Below is a small trained network, with its code and all its weights. Each question gives an input and a class and asks what happens when units are switched off, that is, made to give their printed mean instead of their output.

import numpy as np


def w(rows, s, z=0):
    codes = np.array(rows[::2]) - 128.0
    scale = np.full(codes.shape[1], s)
    scale[-1] = z or s
    return codes * scale


def norm(h):
    return h / np.sqrt((h * h).mean(-1, keepdims=True) + 1e-5)


def f(y):
    return y / 2 * (1 + np.tanh(0.7978845608 * (y + 0.044715 * y**3)))


def log_softmax(a):
    a = a - a.max(-1, keepdims=True)
    return a - np.log(np.exp(a).sum(-1, keepdims=True))


def net(x, mask):
    res = np.array(x, float).reshape(1, 4) / 4 @ E
    u = 0
    for l in range(2):
        y = f(norm(res) @ A[l][:, :-1].T + A[l][:, -1])
        res = res + np.where(mask[u : u + 3], y, B[l][:, -1]) @ B[l][:, :-1]
        u += 3
    return log_softmax(norm(res)[-1] @ U[:, :-1].T + U[:, -1])


A, B = {}, {}
E = w([
[152,49,2,63,212,197,177,87,95,48],'x0',
[40,228,148,192,124,39,128,55,62,175],'x1',
[82,173,194,29,48,64,76,48,180,36],'x2',
[120,139,113,119,108,137,109,135,128,137],'x3',
],0.0097)
A[0] = w([
[251,107,219,103,70,102,114,255,178,148,132],'L0N0',
[88,93,95,88,67,178,198,77,141,13,2],'L0N1',
[54,117,71,126,181,101,141,73,77,108,28],'L0N2',
],0.0072,0.0064)
B[0] = w([
[165,179,53,135,122,133,173,6,56,102,255],'L0N0',
[215,133,64,121,24,128,47,145,153,97,181],'L0N1',
[167,203,60,147,116,122,163,36,18,102,166],'L0N2',
],0.012,0.0067)
A[1] = w([
[211,130,112,196,89,158,115,149,37,204,66],'L1N0',
[116,153,181,198,136,1,132,189,134,200,4],'L1N1',
[167,55,87,13,170,111,94,232,102,87,72],'L1N2',
],0.0081,0.0026)
B[1] = w([
[101,86,80,205,216,100,167,184,109,120,255],'L1N0',
[82,95,106,99,148,123,78,145,224,130,193],'L1N1',
[88,61,248,148,152,229,137,153,192,181,212],'L1N2',
],0.013,0.0064)
U = w([
[213,125,36,242,189,131,216,129,17,182,210],'0',
[202,216,88,50,20,43,69,3,77,37,193],'1',
[41,169,61,241,187,16,60,237,202,219,89],'2',
[31,199,240,80,32,6,45,139,181,165,95],'3',
[190,24,211,173,216,240,190,192,155,201,86],'4',
[208,36,174,60,23,207,52,200,221,14,3],'5',
],0.011,0.0054)

Each question gives the input, the list of numbers given to net, and the class t.
The units are the neurons (one row each of A and B). Each row of codes is followed by its name. A weight is (code - 128) times the scale printed after its matrix; where a second scale follows, it is the last column's (A, B and U).
mask holds one flag per neuron, layer by layer. A switched-off neuron (its flag False) gives its mean, the last column of its row in B, instead of its output. The means were averaged over made-up inputs and are rounded, as every weight is.
A unit's drop is (log p(t) with every unit on - log p(t) with that unit switched off) / (log p(t) with every unit on - log p(t) with every unit switched off).
The circuit of an input: a set's keep is (log p(t) with only the set's units on - log p(t) with every unit switched off) / (log p(t) with every unit on - log p(t) with every unit switched off). Starting from all 6 units, units are removed one at a time, each time the one whose removal leaves the highest keep (on an exact tie, the one counted first), for as long as the keep stays at least 0.8.
units of the circuit, in order: the units of the circuit, biggest drop first
most important unit: the unit with the biggest drop
k most important neurons: the k neurons with the biggest drops, biggest first
k most important neurons of layer l: the k neurons of layer l with the biggest drops, biggest first
drop of u: that unit's drop, to one decimal
input [-6,-2,6,0], class 1: most important unit -> L0N0
input [6,-2,-7,6], class 4: 2 most important neurons -> L0N0, L1N2
input [6,-1,3,-3], class 5: 3 most important neurons -> L0N0, L0N1, L1N2
input [-1,4,-5,8], class 2: 2 most important neurons -> L0N0, L1N1
input [-1,4,-7,2], class 2: units of the circuit, in order -> L0N0, L1N1
input [-4,1,-7,5], class 2: 2 most important neurons -> L1N1, L0N2
input [-1,1,1,-2], class 3: 2 most important neurons -> L0N0, L1N0
input [8,0,-7,-2], class 4: units of the circuit, in order -> L0N0, L1N2
input [-1,4,7,4], class 3: 3 most important neurons -> L0N0, L0N2, L0N1
input [8,-3,0,6], class 4: 3 most important neurons -> L1N2, L0N0, L1N1
input [0,3,7,1], class 3: 2 most important neurons -> L0N0, L0N2
input [-1,8,-8,8], class 2: 2 most important neurons -> L0N0, L1N1
input [5,7,1,-1], class 1: 2 most important neurons -> L1N0, L1N2
input [8,-4,-1,-5], class 4: units of the circuit, in order -> L1N2
input [2,-1,-6,4], class 4: 3 most important neurons -> L0N0, L0N2, L1N2
input [-1,3,-6,6], class 2: 2 most important neurons -> L0N0, L1N1
input [7,-4,-7,8], class 4: 2 most important neurons -> L1N2, L0N0
input [-1,8,0,-8], class 2: 2 most important neurons of layer 1 -> L1N1, L1N2
input [-2,-7,8,1], class 1: drop of L0N0 -> 0.9
input [2,2,1,-3], class 1: most important unit -> L1N2
input [0,4,0,8], class 2: drop of L0N0 -> 2.6
input [-6,-4,-3,-2], class 0: drop of L0N0 -> 1.2
